Below is a small trained network, with its code and all its weights. Each question gives an input and a class and asks what happens when units are switched off, that is, made to give their printed mean instead of their output.

import numpy as np


def w(rows, s, z=0):
    codes = np.array(rows[::2]) - 128.0
    scale = np.full(codes.shape[1], s)
    scale[-1] = z or s
    return codes * scale


def f(y):
    return np.maximum(y, 0)


def log_softmax(a):
    a = a - a.max(-1, keepdims=True)
    return a - np.log(np.exp(a).sum(-1, keepdims=True))


def net(x, mask):
    res = np.array(x, float).reshape(1, 7) / 4 @ E
    y = f(res @ A[0][:, :-1].T + A[0][:, -1])
    res = res + np.where(mask, y, B[0][:, -1]) @ B[0][:, :-1]
    return log_softmax(res[-1] @ U[:, :-1].T + U[:, -1])


A, B = {}, {}
E = w([
[76,54,154,229,96,97,196,178,131,52,105],'x0',
[183,93,106,241,45,86,249,179,82,168,169],'x1',
[10,31,189,206,199,166,68,82,73,124,165],'x2',
[192,68,121,20,19,198,168,138,113,134,45],'x3',
[201,104,57,160,116,135,203,253,75,130,141],'x4',
[109,184,209,191,88,126,155,187,219,32,100],'x5',
[193,254,51,211,152,25,172,151,151,151,117],'x6',
],0.005)
A[0] = w([
[178,101,144,100,8,134,141,51,114,187,133,217],'neuron 1',
[230,94,88,212,131,98,178,237,49,191,195,203],'neuron 2',
[247,232,155,164,112,45,215,126,231,95,187,244],'neuron 3',
[199,90,95,74,28,106,177,159,235,94,122,108],'neuron 4',
[71,155,185,116,254,156,19,106,186,91,102,132],'neuron 5',
[184,71,51,205,81,68,207,224,33,161,175,188],'neuron 6',
[135,67,12,215,100,97,199,129,41,80,84,253],'neuron 7',
[35,129,183,115,230,105,31,101,96,233,125,222],'neuron 8',
],0.0046,0.0029)
B[0] = w([
[127,91,63,2,195,224,158,97,149,159,162,196],'neuron 1',
[91,160,61,32,211,164,177,21,180,199,205,248],'neuron 2',
[168,254,25,152,51,126,183,151,187,84,53,255],'neuron 3',
[181,163,35,43,93,176,138,67,144,159,148,195],'neuron 4',
[86,146,67,88,178,139,197,44,123,210,211,231],'neuron 5',
[53,94,112,73,225,152,209,22,229,158,223,253],'neuron 6',
[48,53,138,157,184,186,219,143,234,153,175,235],'neuron 7',
[105,96,97,44,188,185,251,58,113,144,237,248],'neuron 8',
],0.0051,0.0064)
U = w([
[246,212,74,13,24,193,93,199,156,94,17,69],'0',
[163,135,78,23,212,101,154,63,147,202,204,247],'1',
[128,78,208,210,51,76,23,234,32,74,43,2],'2',
[59,29,199,156,157,200,160,125,128,85,190,241],'3',
[197,253,77,218,156,41,175,167,197,96,81,140],'4',
[65,54,159,165,98,140,134,226,98,48,35,23],'5',
[106,199,146,193,78,30,75,178,83,89,107,10],'6',
],0.005,0.0033)

Each question gives the input, the list of numbers given to net, and the class t.
The units are the neurons (one row each of A and B). Each row of codes is followed by its name. A weight is (code - 128) times the scale printed after its matrix; where a second scale follows, it is the last column's (A, B and U).
mask holds one flag per neuron, in row order. A switched-off neuron (its flag False) gives its mean, the last column of its row in B, instead of its output. The means were averaged over made-up inputs and are rounded, as every weight is.
A unit's drop is (log p(t) with every unit on - log p(t) with that unit switched off) / (log p(t) with every unit on - log p(t) with every unit switched off).
The circuit of an input: a set's keep is (log p(t) with only the set's units on - log p(t) with every unit switched off) / (log p(t) with every unit on - log p(t) with every unit switched off). Starting from all 8 units, units are removed one at a time, each time the one whose removal leaves the highest keep (on an exact tie, the one counted first), for as long as the keep stays at least 0.8.
units of the circuit, in order: the units of the circuit, biggest drop first
k most important neurons: the k neurons with the biggest drops, biggest first
drop of u: that unit's drop, to one decimal
input [-1,0,1,3,-1,0,5], class 4: most important neuron	[neuron 8]
input [-3,3,-3,4,-1,7,7], class 0: units of the circuit, in order	[neuron 4; neuron 3]
input [-6,-7,3,6,2,6,3], class 0: 2 most important neurons	[neuron 6; neuron 2]
input [-7,-3,-5,8,0,-7,0], class 0: units of the circuit, in order	[neuron 6; neuron 2]
input [2,4,1,1,-6,0,7], class 4: 2 most important neurons	[neuron 3; neuron 8]
input [2,8,1,3,4,8,7], class 1: 2 most important neurons	[neuron 6; neuron 2]
input [7,5,1,-3,7,3,6], class 1: 2 most important neurons	[neuron 2; neuron 6]
input [-4,4,-5,-5,-1,8,-3], class 4: drop of neuron 5	0.0
input [-7,-2,-3,7,5,4,8], class 0: drop of neuron 8	0.1
input [-4,4,8,8,1,6,-5], class 5: drop of neuron 3	-0.1
